Here is a tiny trained network, its code and every weight. The questions are about switching its units off for an input and a target symbol, where a switched-off unit gives its printed mean instead of its output.

import numpy as np


def w(rows, s, z=0):
    codes = np.array(rows[::2]) - 128.0
    scale = np.full(codes.shape[1], s)
    scale[-1] = z or s
    return codes * scale


def f(y):
    return y / 2 * (1 + np.tanh(0.7978845608 * (y + 0.044715 * y**3)))


def softmax(a):
    e = np.exp(a - a.max(-1, keepdims=True))
    return e / e.sum(-1, keepdims=True)


def log_softmax(a):
    a = a - a.max(-1, keepdims=True)
    return a - np.log(np.exp(a).sum(-1, keepdims=True))


def net(x, mask):
    ids = ['ΓΛΠΨαεζημτ'.index(c) for c in x.split()]
    T = len(ids)
    res = E[ids] + P[:T]
    u = 0
    for l in range(3):
        r = res
        for j in range(2):
            rows = slice(2 * j, 2 * j + 2)
            q, k, v = (r @ M[l][rows].T for M in (Q, K, V))
            z = softmax(np.where(np.tri(T) > 0, q @ k.T / 2**0.5, -1e9)) @ v
            o = O[l][rows]
            res = res + np.where(mask[u + j], z, o[:, -1]) @ o[:, :-1]
        u += 2
        y = f(res @ A[l][:, :-1].T + A[l][:, -1])
        res = res + np.where(mask[u : u + 8], y, B[l][:, -1]) @ B[l][:, :-1]
        u += 8
    return log_softmax(res[-1] @ U[:, :-1].T + U[:, -1])


Q, K, V, O, A, B = {}, {}, {}, {}, {}, {}
E = w([
[155,150,111,165],'Γ',
[141,133,147,84],'Λ',
[164,140,91,153],'Π',
[154,124,113,107],'Ψ',
[144,151,141,136],'α',
[157,136,124,127],'ε',
[135,144,160,95],'ζ',
[21,17,165,214],'η',
[112,248,86,157],'μ',
[88,197,190,56],'τ',
],0.014)
P = w([
[135,141,161,166],'0',
[149,129,156,56],'1',
[128,147,144,108],'2',
[123,159,140,115],'3',
[18,162,105,155],'4',
[104,107,45,77],'5',
[102,138,70,88],'6',
[97,252,196,166],'7',
[66,139,81,113],'8',
],0.016)
Q[0] = w([
[158,43,62,71],'0.h1',
[80,1,90,210],'0.h1',
[242,38,186,69],'0.h2',
[78,21,142,66],'0.h2',
],0.0067)
K[0] = w([
[188,93,119,151],'0.h1',
[182,235,162,163],'0.h1',
[108,246,2,125],'0.h2',
[180,151,150,124],'0.h2',
],0.0099)
V[0] = w([
[81,124,140,160],'0.h1',
[226,151,166,105],'0.h1',
[189,206,119,125],'0.h2',
[1,105,72,152],'0.h2',
],0.0087)
O[0] = w([
[58,128,137,171,165],'0.h1',
[234,244,169,124,132],'0.h1',
[144,93,221,169,221],'0.h2',
[25,46,2,103,8],'0.h2',
],0.0066,0.0014)
A[0] = w([
[185,143,94,104,106],'0.n1',
[147,5,3,134,146],'0.n2',
[48,38,45,200,90],'0.n3',
[86,197,105,81,2],'0.n4',
[131,118,60,26,30],'0.n5',
[185,4,194,23,39],'0.n6',
[113,37,225,173,121],'0.n7',
[81,60,206,174,114],'0.n8',
],0.0063,0.007)
B[0] = w([
[180,132,116,89,123],'0.n1',
[99,201,178,126,220],'0.n2',
[255,142,179,115,254],'0.n3',
[134,74,89,115,116],'0.n4',
[74,112,127,203,129],'0.n5',
[164,213,133,120,115],'0.n6',
[97,98,86,211,139],'0.n7',
[83,131,53,168,138],'0.n8',
],0.0073,0.0031)
Q[1] = w([
[76,123,72,184],'1.h1',
[136,77,74,91],'1.h1',
[127,104,255,197],'1.h2',
[25,132,104,106],'1.h2',
],0.013)
K[1] = w([
[90,40,145,107],'1.h1',
[35,188,111,143],'1.h1',
[252,120,171,93],'1.h2',
[95,101,80,49],'1.h2',
],0.012)
V[1] = w([
[206,96,67,212],'1.h1',
[112,5,91,63],'1.h1',
[191,164,85,122],'1.h2',
[133,61,255,144],'1.h2',
],0.0057)
O[1] = w([
[213,30,105,187,81],'1.h1',
[165,54,119,2,3],'1.h1',
[104,106,94,215,152],'1.h2',
[75,247,235,134,144],'1.h2',
],0.0047,0.0071)
A[1] = w([
[210,99,34,72,152],'1.n1',
[31,86,89,82,116],'1.n2',
[160,73,118,45,146],'1.n3',
[126,179,85,146,41],'1.n4',
[150,54,143,157,142],'1.n5',
[103,41,51,130,115],'1.n6',
[93,76,2,176,2],'1.n7',
[156,218,82,112,104],'1.n8',
],0.0078,0.0044)
B[1] = w([
[89,158,140,104,146],'1.n1',
[173,200,92,113,190],'1.n2',
[83,157,156,166,122],'1.n3',
[110,69,141,85,151],'1.n4',
[147,21,176,181,111],'1.n5',
[88,103,231,170,152],'1.n6',
[151,65,254,111,159],'1.n7',
[111,91,206,96,253],'1.n8',
],0.0089,0.0048)
Q[2] = w([
[193,56,93,84],'2.h1',
[168,162,169,119],'2.h1',
[7,155,35,117],'2.h2',
[28,86,109,143],'2.h2',
],0.011)
K[2] = w([
[254,222,208,135],'2.h1',
[141,100,192,161],'2.h1',
[169,136,58,35],'2.h2',
[107,145,82,35],'2.h2',
],0.01)
V[2] = w([
[61,80,85,176],'2.h1',
[159,111,51,92],'2.h1',
[151,86,135,45],'2.h2',
[247,108,115,157],'2.h2',
],0.014)
O[2] = w([
[177,96,15,46,112],'2.h1',
[192,208,111,136,7],'2.h1',
[191,149,255,246,67],'2.h2',
[47,219,107,197,84],'2.h2',
],0.011,0.018)
A[2] = w([
[129,248,132,180,229],'2.n1',
[159,84,179,157,53],'2.n2',
[115,111,74,98,100],'2.n3',
[98,170,154,58,155],'2.n4',
[137,75,187,167,233],'2.n5',
[181,101,136,115,181],'2.n6',
[156,100,94,94,2],'2.n7',
[136,254,52,120,120],'2.n8',
],0.013,0.0073)
B[2] = w([
[249,147,108,147,161],'2.n1',
[146,86,87,117,148],'2.n2',
[163,127,156,102,189],'2.n3',
[134,121,95,177,252],'2.n4',
[146,169,148,99,206],'2.n5',
[63,123,129,170,170],'2.n6',
[134,120,164,179,164],'2.n7',
[84,176,144,55,151],'2.n8',
],0.017,0.018)
U = w([
[50,170,203,162,83],'Γ',
[129,139,48,223,198],'Λ',
[75,147,67,86,86],'Π',
[164,179,82,98,185],'Ψ',
[227,146,119,144,187],'α',
[160,181,216,152,165],'ε',
[46,86,52,199,113],'ζ',
[195,70,2,81,208],'η',
[135,130,238,30,92],'μ',
[142,48,182,235,1],'τ',
],0.008,0.0065)

Each question gives the input, a string of symbols that net reads in full, and the target symbol t.
The units are the heads (2 rows each of Q, K, V and O) and the neurons (one row each of A and B). Each row of codes is followed by its name. A weight is (code - 128) times the scale printed after its matrix; where a second scale follows, it is the last column's (O, A, B and U).
mask holds one flag per unit, layer by layer, with each layer's heads first. A switched-off unit (its flag False) gives its mean, the last column of its rows in O or B, instead of its output. The means were averaged over made-up inputs and are rounded, as every weight is.
A unit's drop is (log p(t) with every unit on - log p(t) with that unit switched off) / (log p(t) with every unit on - log p(t) with every unit switched off).
The circuit of an input: a set's keep is (log p(t) with only the set's units on - log p(t) with every unit switched off) / (log p(t) with every unit on - log p(t) with every unit switched off). Starting from the 12 units with the biggest drops (on a tie, the unit counted first), units are removed one at a time, each time the one whose removal leaves the highest keep (on an exact tie, the one counted first), for as long as the keep stays at least 0.8.
circuit, biggest first: the units of the circuit, biggest drop first
unit that matters most: the unit with the biggest drop
k most important neurons: the k neurons with the biggest drops, biggest first
k most important neurons of layer l: the k neurons of layer l with the biggest drops, biggest first
heads that matter: for each layer, one digit per head in row order, 1 if its drop is at least 0.15 and else 0, layers parted by /
input α Γ α μ μ, target Π: 3 most important neurons of layer 1	1.n4, 1.n7, 1.n2
input τ Ψ μ η μ Λ α, target μ: heads that matter	01 / 01 / 01
input Λ η Ψ, target η: circuit, biggest first	2.h1, 0.n7
input μ α Π η Ψ, target η: 2 most important neurons of layer 0	0.n3, 0.n2
input μ Ψ μ η Γ τ μ Λ, target τ: 3 most important neurons	2.n6, 2.n7, 0.n3
input ε Γ ε Ψ μ μ Π ζ, target η: circuit, biggest first	2.h1, 0.h1
input Ψ α μ Λ, target α: heads that matter	10 / 10 / 11
input Ψ Γ μ, target α: unit that matters most	2.n1
input ζ μ Π, target Γ: circuit, biggest first	2.h1, 2.h2, 0.h2
input ζ Γ Γ μ ε η Λ μ, target μ: 2 most important neurons of layer 2	2.n5, 2.n4
input Π Ψ α τ Λ, target α: heads that matter	10 / 00 / 01
input Π ζ μ ζ μ μ α η, target μ: heads that matter	11 / 00 / 00
input Π Γ Λ μ, target Ψ: circuit, biggest first	2.n1, 2.n8, 2.h2, 0.h1
input ε Λ τ τ η, target τ: 4 most important neurons	2.n7, 0.n7, 0.n3, 0.n8
input α Γ η η τ ε α, target τ: circuit, biggest first	2.h2, 2.n6, 0.h2, 1.h1
input μ Λ Ψ μ Π, target ε: circuit, biggest first	2.h2, 2.n4
input μ α Λ Π μ Ψ η μ, target μ: heads that matter	01 / 01 / 01
input τ μ η η, target μ: most important neuron	2.n4
input Π μ Ψ Ψ η μ τ Π μ, target τ: 2 most important neurons	0.n2, 2.n6
input ζ ε Γ μ α, target Λ: circuit, biggest first	2.h2, 0.h1, 2.n1, 2.n3
input τ α ζ Π Ψ Λ μ τ, target α: 2 most important neurons of layer 2	2.n1, 2.n6
input η α α, target η: heads that matter	01 / 00 / 10
input τ α α, target μ: heads that matter	00 / 00 / 11
input τ Ψ Γ, target μ: heads that matter	00 / 00 / 10
